 -3   -2    1    0
-51  -17   -3   12
-21   -7   -5    3
gives -3

-26   12   47   35   34  -32   21
  8    0  -16  -21   -7   -9    0
gives -16

-37    9   36  -24   24
-40  -19    0   24  -11
gives 0

  7    5   -6   47   17
 -3    5    0   19    5
  2  -18   -4   39   -8
gives 0

 -8  -33   23    9
-12   -9   12   44
 48   38   14   -4
gives 12

-11  -17   42   -3  -15
 -3    5  -24   38  -36
gives -24

 39   40  -14   14
-10  -46  -23   24
gives -23

 13   46   37   47  -35
-45   41  -43  -40   19
 42  -50   19  -43   28
gives -43

 39    4   41   11  -44
 -4    4   41    0  -44
gives 41

-33  -57   -8  -32
-33  -14   51   18
gives 51
---
35	11	-6	24	-45	-7	46 result: 11

42	-7	7	-33	4	-27	28
-21	1	21	17	-10	-1	-9
26	-6	38	-21	19	-33	29
result: 1

14	-11	-39	-21	44	10	13 result: 10

47	-49	21	-30	31	-29	-15 result: -15

48	26	8	-1	42 result: 26

-11	-42	21	-16	-39 result: -16
---
[ -49 -208  832 -420 -875  255  458] value -420

[[2562 2776 3388 3077 9451]
 [3223 3239 1753 4556 5530]
 [3460 3213 3892 3525 4169]] value 1753

[14 35 94 69 84] value 94

[ 15 -31  31  43 -49  22  14] value 43

[576 190 244 423 658 753 760] value 423

[[ 83 150 118  79 245 137  32]
 [ 89 145 135  23 187 139  19]
 [ 79 151 125  45 227 136   3]] value 23
---
array([[-47,   3, -34, -27, -20,  -1, -24],
       [  2, -16, -55, -30, -28,  -7,  -1],
       [ 16, -32,  39,  12, -35,  25, -17]]) Answer: -20

array([[-45,   8, -30, -26],
       [ 20,  -1,  -6, -29],
       [ 16,  13,  24,   7]]) Answer: 8

array([[ 46, -33, -42, -15,  16,  32, -17],
       [ 14,   2, -18,   3,  21, -52, -50],
       [-50, -25,   5, -15,   0,   5,  23]]) Answer: 16

array([[  9, -15,   0,   0,  17,  46],
       [ 16,  18,  37,  37,  27,  -7],
       [-16,   6,   0,   0,  13,  30]]) Answer: 0

array([[  8,  39, -20,  -8],
       [ 16, -41,  27,  29],
       [ 52,  43, -16,  12]]) Answer: 39

array([[-14,  44, -38, -50],
       [ 14, -12,  50, -34],
       [ 18, -44, -51,  32]]) Answer: 44
---
32	-34	-1	13
46	-48	-2	18
43	-46	-2	17
Answer: 13, 43

55	-38	-31	9	4	-27
35	-29	-14	-23	-20	7
Answer: -27, 35

29	-1	-18	0	49	-31 Answer: -31, 29

20	-42	-27	-36	10	-22	-13 Answer: -13, 20

1	7	7	5	-52	7	-29
1	-10	-1	14	-16	-3	2
Answer: -29, 1

22	-34	43	17	40 Answer: 40, 22

-40	-20	-5	16	-4	8	-51
17	-35	-34	-4	-45	-27	22
-38	19	26	1	36	27	-43
Answer: -51, -38

6	-16	-41	36 Answer: 36, 6

-6	-15	20	9	4	-26
15	21	-9	52	-1	-5
Answer: -26, 15
---
[6026 2360 2474 9572] -> 6026, 9572

[[ 158 -384 -576 -788  586 -279 -268]
 [ 166 -245  425  554 -774 -216  513]] -> 158, 513

[161 640 407 886 368 607 551] -> 161, 551

[[6249 7243 5534 9761]
 [6211 6156 6554 6233]
 [6693 5252 6544 2847]] -> 6249, 2847

[80 87 34 17] -> 80, 17

[119 175 203   2] -> 119, 2

[8403 3005 4353 9236 6938 9412] -> 8403, 9412

[ 10   1  29  37 -24 -28   8] -> 10, 8
---
Input:
34	15	48	-9	55	-17
22	47	0	-42	36	44
4	-28	27	14	-6	-7
Output: 55

Input:
25	14	-25	36
-22	41	-25	-1
Output: 41

Input: 50	-20	22	-22
Output: 50

Input: 14	7	-50	0
Output: 14

Input: 48	43	-20	-38	-50
Output: 48

Input: 10	12	-12	42	3
Output: 42

Input:
-36	26	16	-22	-17	38	-42
-6	-7	-19	-3	-6	23	-1
37	8	14	6	19	-23	24
Output: 38
---
-41	35	-33	-6
-19	0	-25	-15
42	-3	21	41
Out: 21

28	25	-34	-7	-18
-12	39	-13	-44	-38
25	27	-34	-27	-26
Out: -34

-7	0	-39	16	-15	-3	36
18	7	51	-17	23	12	-53
54	49	-27	38	26	48	-12
Out: -27

-28	-34	5	4	0	-42
20	34	-15	38	-27	40
-26	33	-24	-31	44	-9
Out: -24

1	7	-8	-55	17	3
-3	0	-10	-31	-13	0
-1	-5	11	50	-4	-1
Out: 11

-1	-22	-14	14	0	12	29
-4	18	-3	1	25	-9	45
-5	-10	5	13	-37	-8	4
Out: 5

-24	-43	43	19	-46	-5
10	0	15	11	17	-32
11	8	17	-2	16	-18
Out: 17

-2	-1	-6	47	24
-11	-3	9	7	10
4	-2	-8	15	16
Out: -8

-33	37	-32	27
-46	48	-41	38
45	-39	38	-43
Out: 38
---
[647  31 242 991 833] Out: 242, 991

[-27  13 -42 -19 -30 -30  29] Out: -19, 29

[ 607 -142 -479   36 -741 -239 -970] Out: 36, 607

[-21 -49  19  47  12  14  22] Out: 47, 47

[[ -9  24  -8   1  29  -2  -3]
 [  8   7   3 -19  17 -18 -12]
 [ 16  -2  13 -28  16 -33 -26]] Out: -19, 29

[2113 2818 8350 4622 4888] Out: 8350, 8350

[16 76 29 93 18] Out: 29, 93

[903 206 718 677 773] Out: 718, 903

[ -6 -34 -23 -38  42] Out: -23, 42
---
2	9	8	8	3	7	3 -> 8, 9

-539	-373	46	-454	32	-727	678 -> -454, 678

692	648	-754	365	-378	-285	156 -> 365, 692

-303	888	-577	-143	391 -> -577, 888

788	-728	-253	49	-411	236	521 -> 49, 788

-33	-11	-29	-18	-8
20	49	29	36	-41
-15	-6	-3	-4	-23
-> 29, 49

5465	7071	1347	6379	3019	3711	8311 -> 6379, 8311

145	280	839	445	319	251	920 -> 445, 920
